The symbols move the objects like this.
η: x351->x877, x297->x345, x323->x178, x872->x375, x226->x580, x568->x150, x345->x48, x386->x182, x431->x470, x510->x208, x379->x121, x705->x150, x738->x196, x418->x982, x999->x136, x910->x774, x774->x718, x387->x386, x548->x368, x718->x877, x555->x8, x491->x326, x522->x98, x320->x383, x486->x238, x601->x910, x159->x418, x895->x182, x861->x840, x126->x270, x362->x705, x240->x226, x662->x48, x846->x842, x397->x263, x275->x662, x135->x690, x857->x126, x78->x849, x770->x690, x199->x172, x521->x738, x326->x71, x543->x555, x982->x470, x246->x8, x627->x637, x368->x64, x136->x872, x482->x207, x317->x548, x178->x383, x842->x135, x474->x397, x419->x379, x263->x601, x238->x543, x48->x522, x163->x199, x470->x573, x381->x419, x8->x491, x121->x37, x172->x491, x676->x586, x849->x555, x303->x521, x150->x627, x208->x895, x749->x999, x580->x510, x573->x662, x466->x240, x277->x226, x383->x474, x588->x444, x98->x857, x196->x738, x37->x416, x416->x431, x444->x303, x71->x205, x205->x208, x651->x676, x375->x482, x64->x163, x182->x637, x586->x199, x271->x150, x690->x297, x877->x320, x637->x651, x270->x729, x840->x78, x207->x849, x729->x368
ζ: x351->x470, x297->x470, x323->x126, x872->x178, x226->x240, x568->x676, x345->x270, x386->x895, x431->x383, x510->x705, x379->x637, x705->x205, x738->x588, x418->x431, x999->x842, x910->x178, x774->x857, x387->x208, x548->x895, x718->x379, x555->x375, x491->x64, x522->x690, x320->x345, x486->x199, x601->x383, x159->x416, x895->x226, x861->x555, x126->x48, x362->x71, x240->x326, x662->x418, x846->x982, x397->x877, x275->x121, x135->x601, x857->x345, x78->x238, x770->x543, x199->x548, x521->x275, x326->x163, x543->x910, x982->x275, x246->x238, x627->x387, x368->x246, x136->x323, x482->x999, x317->x999, x178->x270, x842->x857, x474->x351, x419->x182, x263->x320, x238->x999, x48->x271, x163->x317, x470->x271, x381->x196, x8->x840, x121->x651, x172->x368, x676->x580, x849->x226, x303->x150, x150->x416, x208->x466, x749->x729, x580->x362, x573->x444, x466->x491, x277->x466, x383->x846, x588->x386, x98->x849, x196->x444, x37->x383, x416->x419, x444->x568, x71->x486, x205->x172, x651->x738, x375->x749, x64->x8, x182->x431, x586->x510, x271->x37, x690->x910, x877->x573, x637->x521, x270->x522, x840->x486, x207->x136, x729->x98

The rows follow the links: the fewer symbols apart two objects are, the more alike their rows tend to be.

Each row is also shifted at random along 7 hidden directions that mean nothing.

Rows with their objects:
-4 -5 8 -31 -3 -10 11 22 4 -1 -21 23 19 -4 9 -10 -6 -17 17 10 25 3 -9 19 -20 -4 -9 -16 -9 -15 30 -8 -7 -12 -18 -20 -6 -7 9 23 16 31 14 -39 4 24 -23 4 1 -15 7 14 -13 -8 5 1; object x78
-2 19 1 0 -11 -8 -13 22 -5 -3 -5 1 -1 -11 3 -18 20 5 12 12 2 -10 -3 5 -2 5 1 5 2 -17 -2 3 9 -13 -9 6 -19 8 2 13 -13 -9 -7 -12 -4 17 0 12 -10 28 38 3 -9 3 -13 12; object x416
10 -4 -8 4 -13 -4 1 20 2 -7 -9 1 12 2 21 1 9 6 21 1 12 10 0 3 10 0 8 7 -19 1 10 1 7 3 -2 -17 -7 6 5 -16 13 22 1 -7 -1 6 -1 11 -3 11 -9 0 0 -8 -5 -22; object x48
9 -12 -1 -2 -3 4 1 -7 10 -9 18 -22 3 -2 23 17 -18 20 -7 7 -11 5 3 -11 37 24 12 3 -15 16 -1 22 6 14 23 -12 16 -4 -13 -18 0 9 -2 25 -12 -11 17 0 -9 4 -26 -14 5 -12 -1 -38; object x522
-3 1 -9 14 -4 -7 -14 5 -7 6 0 -1 -7 -3 -1 -15 33 3 11 -24 21 -9 12 -9 -21 -29 16 21 -1 -10 -2 -24 10 2 -18 7 -6 -10 0 -22 -17 -1 -1 -16 11 0 2 12 -2 2 14 -7 -4 24 -6 16; object x317
11 -4 -7 12 -13 -1 1 14 1 -4 -5 -8 15 3 12 -10 10 4 9 0 18 12 -4 12 19 3 10 4 -6 5 4 0 12 8 -2 -9 -7 4 6 -24 21 19 7 0 -5 -7 6 22 -7 9 -16 -10 -20 -5 8 -16; object x126
-3 -2 -16 -2 0 6 -7 -4 -3 10 0 3 -8 -8 0 3 4 -4 15 -6 6 -4 8 -9 -13 -19 -4 -3 -5 -10 -2 -12 -2 -5 -7 -1 -5 -5 -7 -1 -11 10 7 -10 10 -2 1 -13 -2 -6 18 -3 8 10 5 8; object x491
-5 -5 26 -15 -2 -13 13 11 4 -7 -24 38 27 -6 14 -7 -13 -37 27 -29 29 18 -10 23 -19 -6 15 9 -24 -2 33 -12 -7 -2 -14 -24 -5 -17 15 -4 6 43 21 -40 -4 27 -21 19 10 -3 -38 14 -7 0 -5 -14; object x555
-2 -22 -23 -5 8 12 -13 10 -8 2 3 2 -9 4 8 9 30 38 2 6 13 -25 22 -21 -16 -15 -10 34 11 -15 2 -5 -8 14 -10 21 -2 22 -7 6 26 -29 -44 -5 5 6 1 -11 3 -14 18 0 12 -3 5 -19; object x397
-2 20 28 -22 -5 -25 7 1 -5 -8 -4 16 -7 -4 0 -8 -21 -30 -1 -3 -19 6 -8 -8 -4 11 9 9 -3 -17 -12 -9 8 -24 5 -2 -4 0 8 22 -25 -1 31 3 -7 5 -20 2 -8 6 -8 12 0 -14 8 38; object x135
-8 10 7 -13 -9 -2 1 7 3 -7 8 11 -6 -20 7 -2 -6 1 10 -18 11 6 -4 -11 -6 22 2 18 -26 1 8 4 2 -4 -2 -15 1 -5 -10 2 -25 6 7 11 1 25 7 -1 -19 -2 -11 3 12 13 -3 -11; object x71
-6 -1 3 6 8 14 12 -25 8 -4 11 -20 -7 2 -4 38 -49 -6 -9 -6 -22 13 -2 -4 17 20 0 -31 -6 25 -5 6 -16 -4 21 -15 37 -26 -6 -2 -27 -3 20 39 4 -22 10 -22 -6 -11 -30 -12 20 7 -14 -10; object x172
-2 -9 -10 8 14 6 3 -8 4 -1 6 -16 10 5 8 20 1 22 -8 10 0 -14 2 13 7 -10 -8 -2 8 -3 -1 3 -2 14 2 17 12 4 -3 -2 13 -6 -26 -9 -16 -4 9 -6 10 -9 1 -7 -1 -9 -29 -31; object x419
-1 -9 28 0 18 -16 25 -16 12 -6 -5 3 15 19 -12 29 -48 -33 -12 -10 -25 26 -15 12 10 10 2 -29 9 17 -6 -6 -6 -9 10 -5 21 -16 25 -12 -3 5 14 13 -2 -15 -28 -3 15 -8 -59 -3 -2 -9 -13 8; object x601
2 12 19 -9 -8 -25 -9 20 -9 1 4 -7 1 -15 3 -23 18 2 10 -7 6 4 -1 -11 9 2 24 19 -6 -10 2 -5 27 -12 -7 -2 -21 -9 -2 -18 -29 0 1 0 -2 5 -12 24 -13 23 18 0 -13 6 1 21; object x842
8 4 5 2 2 -8 5 -2 5 -9 -3 -7 20 13 -4 -17 -4 -4 -14 17 9 8 -9 10 14 18 6 7 16 -9 -10 -4 -1 6 -1 -2 7 2 11 10 29 -3 18 0 -3 -16 -11 12 -2 -17 -25 -3 -37 -18 19 4; object x178
1 -12 -13 -1 21 11 19 -6 1 3 -3 -12 10 16 12 26 -2 26 -9 11 -4 -10 3 5 -6 -19 -12 3 6 1 1 -2 -4 19 10 8 11 6 -7 9 23 5 -21 -9 -5 -3 4 -16 8 -27 -2 5 15 -26 -24 -29; object x381
0 -17 0 -4 1 13 -2 17 -11 1 -4 -12 2 -5 -2 10 4 19 2 7 5 -2 3 -2 12 1 -1 3 1 6 9 2 7 -2 -5 4 -10 2 1 -8 18 -18 -26 9 0 -5 -7 -1 -2 8 6 -5 -5 -3 8 -24; object x877
8 -5 -3 8 -4 -2 1 21 9 -7 -12 -5 15 8 5 10 -2 2 12 11 0 15 -8 10 7 4 -8 -17 -3 7 6 2 -1 0 0 -15 3 7 14 -7 13 7 -6 -7 7 8 -6 2 -1 12 -3 2 4 -2 -17 -15; object x271
-7 7 11 -3 -8 -5 -5 -1 0 -4 6 -15 -11 -13 9 9 0 8 7 -10 7 -2 -10 12 13 9 8 0 -12 10 6 14 9 -5 -5 2 -7 -10 -21 -21 -24 4 -26 11 -22 -3 3 14 -10 17 15 -18 7 5 -21 -28; object x387
8 21 14 17 -13 2 -6 7 -8 1 -5 26 -4 -13 7 -20 14 -12 16 -21 -14 1 1 -7 -3 0 23 39 -14 -9 -11 -2 14 3 12 0 -15 16 10 9 -17 -3 14 -14 -3 24 13 12 -2 40 -7 19 16 3 -4 6; object x275
-8 -3 8 -23 2 -7 9 15 -1 -3 -25 6 7 -3 5 13 -25 -27 14 3 7 12 -7 15 -18 -8 -3 -39 -10 -2 24 -16 -3 -30 -12 -24 5 -25 14 14 -12 27 31 -19 7 3 -23 0 -7 -12 14 4 0 0 -4 14; object x246
0 -7 -11 11 2 -2 -6 9 -1 1 -5 -8 3 5 6 6 24 12 2 7 13 -16 5 16 -5 -18 -7 -9 13 1 8 -1 6 1 -14 19 -9 12 6 -16 12 -2 -24 -16 -10 -9 -1 12 8 7 22 -11 -12 -1 -14 -7; object x379
10 11 -3 -3 -13 9 -2 7 0 -13 -8 23 -4 3 30 -5 -2 -6 14 -11 -1 2 5 -6 -5 10 14 39 -17 -18 -5 -7 -4 0 10 -7 6 15 -3 14 5 7 21 -4 -11 5 6 10 -12 6 -18 8 15 -16 11 -4; object x270
-7 20 -7 -3 -4 -2 1 -1 -8 6 -7 -9 -9 -2 -14 -11 -4 -18 -4 8 3 -1 -7 9 -10 -4 -1 -14 11 -15 -16 -21 7 -22 -10 7 -3 -8 9 23 -12 -2 34 -4 4 -17 -5 0 -14 -9 21 -5 -24 10 16 43; object x548
0 9 29 -9 -8 -9 -5 19 -6 -5 -8 -8 14 -16 0 -26 12 2 13 -10 33 16 -10 15 11 12 28 8 -13 4 27 4 12 -7 -12 -23 -16 -31 -9 -12 -4 11 -1 -6 -2 14 -13 33 -10 11 8 4 -20 5 6 -16; object x375
-6 18 13 -15 1 10 7 -10 -8 -5 -2 -6 -14 -9 -1 9 -35 -16 -1 0 -19 6 -6 -6 4 16 6 -5 -9 -4 -11 -7 0 -21 12 -9 12 -23 -12 32 -34 -3 33 22 3 -6 1 -16 -24 -7 2 6 13 -1 7 12; object x163
-2 11 -11 11 -5 -1 -2 -6 0 -7 -9 39 -27 15 -2 -1 11 -18 -2 -22 -16 -5 5 -13 -51 -7 -17 12 -3 1 -4 -10 -25 -2 -4 3 10 19 9 17 -9 -7 9 -3 8 15 -3 -3 4 -3 8 16 41 11 -5 40; object x676
2 8 9 6 -2 -5 9 9 -9 0 -12 -3 -11 1 -11 2 3 -5 -11 1 -14 5 -13 11 -7 -4 -10 -23 1 26 3 7 7 -6 4 2 -7 0 8 -2 -13 5 -3 8 -4 -8 -3 11 -1 12 23 6 11 -4 -8 15; object x651
-3 9 -4 -14 -8 3 -9 4 2 -11 10 15 -28 -4 15 6 1 21 7 -7 -5 -7 10 -28 -18 22 -10 26 -18 -2 5 11 -17 1 0 -5 11 12 -20 19 -25 -15 -13 16 0 28 11 -10 -17 -1 14 9 41 6 -3 -4; object x362
0 0 -12 12 8 12 2 -3 4 -6 -9 14 5 13 14 14 2 7 -3 2 -11 -9 4 4 -22 -7 -8 15 3 -11 -7 -3 -16 11 5 12 15 23 8 22 15 -9 -10 -23 -8 9 6 -6 10 -2 -5 14 20 -12 -26 -10; object x121
-1 -8 -3 -7 6 10 -2 14 -6 -8 -15 28 -1 6 12 8 7 3 16 -8 10 -5 11 -11 -27 -10 1 37 -10 -22 5 -20 -12 0 -12 3 -1 13 4 14 20 -13 -18 -16 2 20 -15 -7 5 -7 -6 14 24 -5 -2 -11; object x474

Start here and follow the symbols in turn, left to right. Where do you end up?
Answers are names.
-9 5 -4 19 6 10 7 -27 6 -4 7 22 -6 -1 0 9 -14 -16 -5 -35 -4 -1 5 -7 -15 2 10 27 -10 0 -18 -13 -11 12 9 5 26 -2 11 1 -15 -5 30 6 0 -2 17 -7 1 -11 -55 6 14 18 -5 6
η ζ ζ ζ ζ: x999
8 -6 -12 4 -2 8 -4 25 -11 5 -15 5 -4 0 0 -5 21 12 10 8 -1 -2 7 -9 -7 -14 -6 4 -2 0 4 -4 7 -3 -4 -3 -16 13 3 1 9 -8 -18 -7 14 10 -4 -3 0 13 29 11 15 -1 4 1
ζ η η η η η: x738
7 -3 -10 19 3 5 -12 -6 1 4 8 15 7 -1 8 -6 21 9 12 -15 -8 -10 16 -24 -5 -10 12 48 -3 -18 -15 -1 -3 22 9 8 2 24 2 1 2 -14 -12 -13 9 21 17 -10 11 12 -17 15 18 9 -14 -11
η η ζ η ζ η ζ: x387
10 1 9 -8 9 6 22 12 2 2 -2 -28 36 -8 -22 -9 -29 4 -18 48 -1 19 -26 19 47 29 -11 -25 11 -2 -7 6 19 -4 8 -12 -5 0 17 19 31 -3 17 7 11 -3 -6 -12 -8 -1 -26 5 -53 -17 12 -18
η η η η η: x98
-1 -1 15 7 4 -17 -3 13 -1 3 5 -11 14 -2 -7 -7 13 3 8 -6 0 9 -4 -7 18 0 21 7 -2 3 -1 0 19 0 -6 -7 -9 -8 6 -26 -14 -3 -10 0 10 10 -12 9 2 20 -4 -1 -11 10 -11 0
ζ ζ ζ ζ η: x676
-12 -11 -14 -16 11 11 -2 -13 9 -3 20 5 -9 -1 10 18 -9 25 -10 11 -6 -22 19 -19 -10 12 -14 3 -2 -1 5 8 -21 10 11 0 29 0 -12 24 -1 -12 1 8 6 9 22 -25 -7 -23 -1 5 16 4 -5 -11
ζ ζ ζ η ζ ζ ζ: x846
-4 4 -13 -4 2 2 -7 -17 6 -10 -2 16 -17 16 13 25 -12 -4 18 -10 -4 2 2 -3 -26 -3 -18 1 -8 -9 1 -9 -29 -8 -6 2 13 4 -19 6 -14 5 -19 -1 -4 9 -9 -17 5 -18 10 -2 46 1 -22 -4
η η ζ ζ: x383
2 -3 6 2 -7 -13 1 7 1 -6 -1 17 0 -3 14 -4 8 -13 4 -16 7 -6 -1 6 1 -1 13 23 -6 -5 0 -5 12 -1 -5 10 -8 11 13 -17 4 7 4 -6 -21 -7 -2 24 -1 16 -24 -8 -15 -3 3 2
η ζ ζ η ζ ζ: x588
-10 -26 2 5 2 -19 -7 7 8 11 6 -13 9 -5 -7 -2 20 2 1 -9 18 -3 9 9 1 -22 10 -37 3 31 33 8 9 4 -18 -9 -5 -25 12 -54 -8 20 -13 -8 6 -9 -2 16 13 11 11 -16 -20 28 -8 0
η ζ η η ζ: x379
-5 -1 -9 -1 -1 12 -7 -6 -6 1 2 -1 -21 -10 13 16 -9 0 11 -7 -10 -9 14 -20 -9 -10 6 -2 -9 -1 0 -3 -8 -11 7 -3 11 -11 -15 9 -27 -1 8 11 5 -4 10 -15 -9 -3 25 -1 29 9 0 6
η η η ζ ζ η η: x491
-2 -6 8 12 -1 9 -3 -12 0 -9 -8 12 -22 8 4 27 -21 -17 -4 -13 -26 -3 11 4 -5 2 5 -8 4 9 -7 10 -15 -11 13 15 15 6 7 -1 -8 -20 -6 19 -20 -20 1 1 11 21 -9 -8 25 -2 -2 5
ζ η η η ζ ζ η: x637
-1 2 2 7 -2 7 -4 -23 10 -1 27 8 -14 -11 -1 0 -1 14 -7 -25 -3 -3 0 -19 11 25 2 31 -16 19 -7 24 -7 22 10 -2 5 7 -18 -17 -16 -9 -15 25 -1 12 26 -5 -2 7 -32 -1 21 14 -2 -24
ζ η ζ ζ ζ η: x64
-6 -24 -8 -11 14 -17 3 -10 13 3 10 6 10 12 9 11 2 9 -4 5 4 -14 13 -6 -6 -12 -7 -1 6 -2 15 4 -9 18 -3 3 14 2 4 -9 11 12 -10 -17 -1 5 1 -7 19 -21 -15 -2 -5 -4 -14 -5
η η η η ζ η ζ: x548
-4 11 -7 -2 -11 -6 -9 -2 2 -7 6 6 -25 1 -9 -2 6 3 -4 -6 -3 -1 -2 -11 -14 13 -18 -4 -1 11 1 6 -9 -8 -6 -2 1 6 -9 0 -23 -13 -7 19 3 5 3 2 -7 4 24 -2 23 17 0 21
η η η η η: x651
3 18 13 19 -9 -2 4 -2 -8 3 -8 18 -25 -2 -18 -10 -1 -23 -15 -19 -27 9 -8 -1 -16 9 -5 -13 1 27 -8 9 2 -10 10 -2 -4 7 14 1 -21 -6 19 19 4 -6 2 12 -2 27 3 9 21 12 9 36
η ζ η ζ: x383
-4 6 -14 -3 4 7 9 -7 -2 3 -5 -18 2 1 -15 6 -27 -13 -14 26 -6 4 -7 11 3 1 -12 -39 16 -2 -12 -14 -1 -18 2 -2 16 -14 8 27 3 -1 39 6 8 -28 1 -18 -11 -22 5 -7 -26 -1 15 24
η η ζ ζ η η: x872
-6 -14 -11 5 0 12 -15 -17 2 10 13 -2 -20 -10 0 8 7 4 2 -11 -11 -19 27 -16 -9 -17 7 -13 -2 11 7 11 -10 5 8 4 8 -7 -5 -13 -21 -4 -3 5 4 -11 23 -8 8 7 17 -6 21 25 1 6
ζ η η ζ ζ ζ: x326
